Here is a tiny trained network, its code and every weight. The questions are about switching its units off for an input and a class, where a switched-off unit gives its printed mean instead of its output.

import numpy as np


def w(rows, s, z=0):
    codes = np.array(rows[::2]) - 128.0
    scale = np.full(codes.shape[1], s)
    scale[-1] = z or s
    return codes * scale


def norm(h):
    return h / np.sqrt((h * h).mean(-1, keepdims=True) + 1e-5)


def f(y):
    return y / 2 * (1 + np.tanh(0.7978845608 * (y + 0.044715 * y**3)))


def log_softmax(a):
    a = a - a.max(-1, keepdims=True)
    return a - np.log(np.exp(a).sum(-1, keepdims=True))


def net(x, mask):
    res = np.array(x, float).reshape(1, 6) / 4 @ E
    u = 0
    for l in range(3):
        y = f(norm(res) @ A[l][:, :-1].T + A[l][:, -1])
        res = res + np.where(mask[u : u + 12], y, B[l][:, -1]) @ B[l][:, :-1]
        u += 12
    return log_softmax(norm(res)[-1] @ U[:, :-1].T + U[:, -1])


A, B = {}, {}
E = w([
[173,91,119,42],'x0',
[184,96,176,178],'x1',
[52,85,134,204],'x2',
[168,88,136,192],'x3',
[140,234,46,133],'x4',
[179,154,5,136],'x5',
],0.0031)
A[0] = w([
[121,122,100,126,108],'0.n0',
[163,77,181,147,36],'0.n1',
[129,128,131,127,121],'0.n2',
[142,145,125,145,69],'0.n3',
[92,152,152,65,3],'0.n4',
[162,248,101,131,107],'0.n5',
[124,118,87,125,97],'0.n6',
[110,130,120,140,144],'0.n7',
[107,153,148,72,52],'0.n8',
[114,132,117,120,96],'0.n9',
[85,119,144,188,74],'0.n10',
[138,117,58,119,21],'0.n11',
],0.011,0.0017)
B[0] = w([
[146,125,122,123,133],'0.n0',
[173,173,173,125,193],'0.n1',
[130,128,127,128,127],'0.n2',
[117,125,136,104,122],'0.n3',
[115,86,136,74,166],'0.n4',
[96,251,132,112,253],'0.n5',
[162,121,114,129,139],'0.n6',
[131,112,119,128,139],'0.n7',
[105,106,132,94,160],'0.n8',
[139,119,128,117,127],'0.n9',
[94,100,103,180,190],'0.n10',
[186,120,82,139,162],'0.n11',
],0.019,0.0041)
A[1] = w([
[102,130,134,150,55],'1.n0',
[134,147,134,100,8],'1.n1',
[183,169,141,49,84],'1.n2',
[75,46,146,2,20],'1.n3',
[107,156,107,204,115],'1.n4',
[121,138,133,120,111],'1.n5',
[206,124,44,113,37],'1.n6',
[180,128,211,134,85],'1.n7',
[129,136,142,118,105],'1.n8',
[156,154,111,101,93],'1.n9',
[106,121,126,121,109],'1.n10',
[73,92,125,171,52],'1.n11',
],0.0091,0.0015)
B[1] = w([
[130,111,122,132,128],'1.n0',
[110,128,136,143,126],'1.n1',
[72,90,136,182,243],'1.n2',
[117,74,141,6,251],'1.n3',
[103,69,129,91,210],'1.n4',
[127,133,128,125,134],'1.n5',
[174,94,47,133,168],'1.n6',
[196,146,132,94,209],'1.n7',
[132,137,129,131,133],'1.n8',
[115,127,85,141,159],'1.n9',
[140,130,133,134,126],'1.n10',
[128,87,127,177,165],'1.n11',
],0.017,0.0029)
A[2] = w([
[139,118,146,136,149],'2.n0',
[63,74,167,206,66],'2.n1',
[103,167,141,135,91],'2.n2',
[82,103,116,148,81],'2.n3',
[77,253,116,111,5],'2.n4',
[206,172,234,152,75],'2.n5',
[142,115,149,138,134],'2.n6',
[135,108,141,129,97],'2.n7',
[142,105,140,135,143],'2.n8',
[124,131,131,109,84],'2.n9',
[138,151,128,117,103],'2.n10',
[155,105,154,143,103],'2.n11',
],0.012,0.0017)
B[2] = w([
[118,139,121,128,136],'2.n0',
[122,54,160,216,197],'2.n1',
[121,132,81,113,147],'2.n2',
[146,130,171,153,146],'2.n3',
[8,234,82,137,253],'2.n4',
[241,200,203,136,222],'2.n5',
[118,145,116,127,136],'2.n6',
[107,146,132,128,129],'2.n7',
[109,152,130,133,138],'2.n8',
[121,115,139,119,128],'2.n9',
[115,119,129,147,136],'2.n10',
[115,169,115,120,143],'2.n11',
],0.017,0.0057)
U = w([
[235,185,215,142,142],'0',
[30,255,69,139,165],'1',
[86,32,181,13,140],'2',
[177,95,38,159,131],'3',
[94,6,182,252,139],'4',
[82,132,202,133,3],'5',
],0.009,0.0057)

Each question gives the input, the list of numbers given to net, and the class t.
The units are the neurons (one row each of A and B). Each row of codes is followed by its name. A weight is (code - 128) times the scale printed after its matrix; where a second scale follows, it is the last column's (A, B and U).
mask holds one flag per neuron, layer by layer. A switched-off neuron (its flag False) gives its mean, the last column of its row in B, instead of its output. The means were averaged over made-up inputs and are rounded, as every weight is.
A unit's drop is (log p(t) with every unit on - log p(t) with that unit switched off) / (log p(t) with every unit on - log p(t) with every unit switched off).
The circuit of an input: a set's keep is (log p(t) with only the set's units on - log p(t) with every unit switched off) / (log p(t) with every unit on - log p(t) with every unit switched off). Starting from the 12 units with the biggest drops (on a tie, the unit counted first), units are removed one at a time, each time the one whose removal leaves the highest keep (on an exact tie, the one counted first), for as long as the keep stays at least 0.8.
units of the circuit, in order: the units of the circuit, biggest drop first
top k neurons: the k neurons with the biggest drops, biggest first
k most important neurons of layer l: the k neurons of layer l with the biggest drops, biggest first
drop when u is switched off: that unit's drop, to one decimal
input [-5,-8,6,5,6,-1], class 4: units of the circuit, in order	0.n10, 1.n4, 2.n1
input [-3,-8,1,-2,-8,5], class 2: units of the circuit, in order	0.n5, 1.n3
input [2,-5,8,-2,-8,8], class 3: units of the circuit, in order	1.n6, 0.n11, 2.n4
input [2,-5,8,-3,3,5], class 3: units of the circuit, in order	0.n11, 1.n6, 2.n4
input [-7,-8,-3,-4,2,-7], class 2: top 2 neurons	0.n4, 1.n3
input [-5,8,3,5,3,-8], class 4: top 4 neurons	0.n10, 2.n1, 0.n5, 1.n4
input [-4,-6,5,0,-4,7], class 3: top 2 neurons	0.n11, 1.n6
input [3,-2,1,4,-3,2], class 0: top 2 neurons	0.n1, 0.n5
input [-1,4,8,7,-6,3], class 4: top neuron	0.n10
input [6,3,6,6,8,-8], class 4: top 2 neurons	0.n10, 0.n5
input [1,-4,-1,3,-2,-5], class 2: top 2 neurons	0.n5, 1.n3
input [-1,5,5,6,5,6], class 3: 2 most important neurons of layer 1	1.n6, 1.n4
input [-1,4,-7,-3,-6,-2], class 0: top 3 neurons	0.n1, 0.n5, 2.n5
input [3,-1,-1,0,0,7], class 3: top 2 neurons	0.n11, 1.n6
input [6,-2,1,5,3,5], class 3: top 3 neurons	0.n11, 1.n6, 2.n4
input [6,3,-4,3,0,-6], class 0: top neuron	0.n1
input [4,-8,-8,2,-4,-6], class 2: drop when 0.n6 is switched off	0.0
input [5,3,-1,4,5,-7], class 0: drop when 0.n5 is switched off	0.3
input [7,3,4,1,0,-5], class 0: drop when 0.n5 is switched off	0.1
